Below are the code and all the weights of a small trained network. Each question names an input and a target symbol and asks about switching units off, where a switched-off unit gives its printed mean instead of its output.

import numpy as np


def w(rows, s, z=0):
    codes = np.array(rows[::2]) - 128.0
    scale = np.full(codes.shape[1], s)
    scale[-1] = z or s
    return codes * scale


def norm(h):
    return h / np.sqrt((h * h).mean(-1, keepdims=True) + 1e-5)


def f(y):
    return np.maximum(y, 0)


def softmax(a):
    e = np.exp(a - a.max(-1, keepdims=True))
    return e / e.sum(-1, keepdims=True)


def log_softmax(a):
    a = a - a.max(-1, keepdims=True)
    return a - np.log(np.exp(a).sum(-1, keepdims=True))


def net(x, mask):
    ids = ['ΓΣΦΨαβδεζημξπ'.index(c) for c in x.split()]
    T = len(ids)
    res = E[ids] + P[:T]
    u = 0
    for l in range(2):
        r = norm(res)
        for j in range(2):
            rows = slice(2 * j, 2 * j + 2)
            q, k, v = (r @ M[l][rows].T for M in (Q, K, V))
            z = softmax(np.where(np.tri(T) > 0, q @ k.T / 2**0.5, -1e9)) @ v
            o = O[l][rows]
            res = res + np.where(mask[u + j], z, o[:, -1]) @ o[:, :-1]
        u += 2
        y = f(norm(res) @ A[l][:, :-1].T + A[l][:, -1])
        res = res + np.where(mask[u : u + 8], y, B[l][:, -1]) @ B[l][:, :-1]
        u += 8
    return log_softmax(norm(res)[-1] @ U[:, :-1].T + U[:, -1])


Q, K, V, O, A, B = {}, {}, {}, {}, {}, {}
E = w([
[129,80,2,104],'Γ',
[128,144,160,135],'Σ',
[142,129,137,94],'Φ',
[125,136,149,155],'Ψ',
[141,153,139,118],'α',
[137,143,132,135],'β',
[139,133,155,114],'δ',
[141,141,129,123],'ε',
[130,157,143,120],'ζ',
[149,125,146,113],'η',
[135,135,141,126],'μ',
[131,140,135,140],'ξ',
[139,136,133,117],'π',
],0.0099)
P = w([
[145,40,97,101],'0',
[214,252,107,174],'1',
[208,229,110,175],'2',
[205,224,114,175],'3',
[202,215,117,176],'4',
[198,205,116,184],'5',
[207,208,117,185],'6',
[204,197,118,180],'7',
],0.0018)
Q[0] = w([
[98,90,133,164],'0.h1',
[93,82,107,163],'0.h1',
[2,28,123,22],'0.h2',
[55,151,76,141],'0.h2',
],0.0052)
K[0] = w([
[202,159,148,51],'0.h1',
[152,190,155,141],'0.h1',
[187,253,158,158],'0.h2',
[145,190,77,112],'0.h2',
],0.0047)
V[0] = w([
[73,178,185,81],'0.h1',
[85,171,149,4],'0.h1',
[197,167,42,65],'0.h2',
[74,114,209,106],'0.h2',
],0.003)
O[0] = w([
[115,105,60,195,142],'0.h1',
[55,39,139,143,128],'0.h1',
[134,5,57,222,253],'0.h2',
[102,146,87,93,98],'0.h2',
],0.0032,0.0011)
A[0] = w([
[188,90,137,194,129],'0.n1',
[171,149,79,62,119],'0.n2',
[75,125,167,86,64],'0.n3',
[162,104,179,110,39],'0.n4',
[176,213,75,201,152],'0.n5',
[224,169,105,140,102],'0.n6',
[55,208,130,253,40],'0.n7',
[117,71,181,95,251],'0.n8',
],0.004,0.0022)
B[0] = w([
[95,192,184,117,190],'0.n1',
[95,137,144,240,158],'0.n2',
[150,216,62,59,129],'0.n3',
[118,61,6,22,138],'0.n4',
[75,11,178,81,253],'0.n5',
[32,90,211,142,234],'0.n6',
[177,161,62,11,159],'0.n7',
[75,235,110,163,159],'0.n8',
],0.0026,0.0046)
Q[1] = w([
[149,115,40,111],'1.h1',
[136,123,29,100],'1.h1',
[155,86,1,112],'1.h2',
[105,117,70,129],'1.h2',
],0.0088)
K[1] = w([
[89,152,216,133],'1.h1',
[79,143,235,142],'1.h1',
[126,155,254,139],'1.h2',
[114,134,194,131],'1.h2',
],0.0083)
V[1] = w([
[137,221,107,91],'1.h1',
[119,149,95,226],'1.h1',
[5,164,94,97],'1.h2',
[154,125,143,3],'1.h2',
],0.0058)
O[1] = w([
[73,125,230,128,148],'1.h1',
[227,95,196,94,35],'1.h1',
[150,2,95,41,253],'1.h2',
[54,86,90,156,221],'1.h2',
],0.0047,0.0019)
A[1] = w([
[157,60,65,38,7],'1.n1',
[230,203,107,37,137],'1.n2',
[4,100,153,150,129],'1.n3',
[85,140,111,184,248],'1.n4',
[96,27,144,128,211],'1.n5',
[105,94,73,69,145],'1.n6',
[79,254,73,208,174],'1.n7',
[196,134,78,110,210],'1.n8',
],0.0048,0.0021)
B[1] = w([
[154,155,205,248,154],'1.n1',
[54,136,73,133,186],'1.n2',
[107,211,112,82,254],'1.n3',
[205,130,92,95,205],'1.n4',
[161,125,122,150,237],'1.n5',
[197,92,169,128,173],'1.n6',
[160,3,173,205,194],'1.n7',
[90,208,76,62,173],'1.n8',
],0.0052,0.004)
U = w([
[14,73,75,16,173],'Γ',
[194,65,1,126,204],'Σ',
[104,146,210,210,115],'Φ',
[186,72,160,220,87],'Ψ',
[109,237,7,75,109],'α',
[167,140,126,112,71],'β',
[101,1,196,73,103],'δ',
[226,71,117,75,67],'ε',
[225,253,106,209,118],'ζ',
[60,217,160,50,98],'η',
[47,215,211,147,141],'μ',
[69,101,101,217,254],'ξ',
[209,186,96,20,99],'π',
],0.0096,0.0036)

Each question gives the input, a string of symbols that net reads in full, and the target symbol t.
The units are the heads (2 rows each of Q, K, V and O) and the neurons (one row each of A and B). Each row of codes is followed by its name. A weight is (code - 128) times the scale printed after its matrix; where a second scale follows, it is the last column's (O, A, B and U).
mask holds one flag per unit, layer by layer, with each layer's heads first. A switched-off unit (its flag False) gives its mean, the last column of its rows in O or B, instead of its output. The means were averaged over made-up inputs and are rounded, as every weight is.
A unit's drop is (log p(t) with every unit on - log p(t) with that unit switched off) / (log p(t) with every unit on - log p(t) with every unit switched off).
The circuit of an input: a set's keep is (log p(t) with only the set's units on - log p(t) with every unit switched off) / (log p(t) with every unit on - log p(t) with every unit switched off). Starting from the 12 units with the biggest drops (on a tie, the unit counted first), units are removed one at a time, each time the one whose removal leaves the highest keep (on an exact tie, the one counted first), for as long as the keep stays at least 0.8.
circuit, biggest first: the units of the circuit, biggest drop first
most important unit: the unit with the biggest drop
top k neurons: the k neurons with the biggest drops, biggest first
top k neurons in layer l: the k neurons of layer l with the biggest drops, biggest first
which heads matter: for each layer, one digit per head in row order, 1 if its drop is at least 0.15 and else 0, layers parted by /
input Φ ε ξ δ, target Σ: which heads matter => 11 / 10
input ε Ψ β ε μ, target ζ: most important unit => 0.h2
input α Φ Φ β, target π: top 3 neurons => 0.n8, 0.n5, 0.n6
input Ψ ζ η δ μ ε α, target μ: which heads matter => 01 / 11
input ξ β δ, target Φ: circuit, biggest first => 0.h1, 1.h2, 1.n7
input Σ δ ζ Σ η ξ η, target η: circuit, biggest first => 0.h2, 1.h1
input ξ ε α δ Ψ Ψ β, target Φ: circuit, biggest first => 1.h2, 0.h1, 1.n7, 1.h1
input ε μ δ ξ, target ζ: top 4 neurons => 0.n5, 0.n6, 0.n8, 0.n7
input ξ Φ μ α, target Φ: circuit, biggest first => 1.n7, 0.h1, 1.h1
input δ μ ε α, target Γ: top 2 neurons => 0.n6, 0.n8
input ε η Φ ζ η Ψ Φ, target ζ: circuit, biggest first => 0.h2, 1.h2
input Φ Ψ Φ, target Σ: which heads matter => 11 / 10
input Φ η α Σ π μ Ψ ε, target Σ: circuit, biggest first => 1.h1, 0.h2, 0.n8, 1.n6
input ε Φ μ ζ, target ζ: top 2 neurons => 0.n6, 0.n5
input π δ ζ δ Σ ε ξ α, target α: top 2 neurons => 0.n8, 0.n5
input Ψ η α β, target μ: circuit, biggest first => 0.h2, 1.h1
input β Ψ Ψ ε, target Ψ: circuit, biggest first => 1.h2, 1.n7
input Φ π Ψ π ξ, target Σ: top neuron => 0.n8
input η μ Φ δ, target ξ: circuit, biggest first => 1.n7, 1.h1
input Σ ξ α Σ, target η: which heads matter => 01 / 00
input α μ μ δ δ, target π: most important unit => 0.h1
input α π δ, target π: top 4 neurons => 0.n5, 0.n8, 0.n6, 0.n7
input μ η π, target δ: which heads matter => 00 / 01
input δ ζ μ, target Γ: top 2 neurons => 0.n8, 0.n6
input η β δ β, target ξ: which heads matter => 00 / 01
input δ α μ δ ε ε ε π, target Γ: top 4 neurons => 0.n6, 0.n8, 0.n4, 0.n5
input Σ π Γ Σ Φ, target α: most important unit => 0.n5
input Γ μ α η Ψ, target ζ: top 3 neurons => 1.n7, 0.n6, 0.n7
input ε Σ ε μ ε, target ζ: top 4 neurons in layer 0 => 0.n5, 0.n8, 0.n6, 0.n7
input ζ α η δ μ μ ξ, target ε: which heads matter => 10 / 01
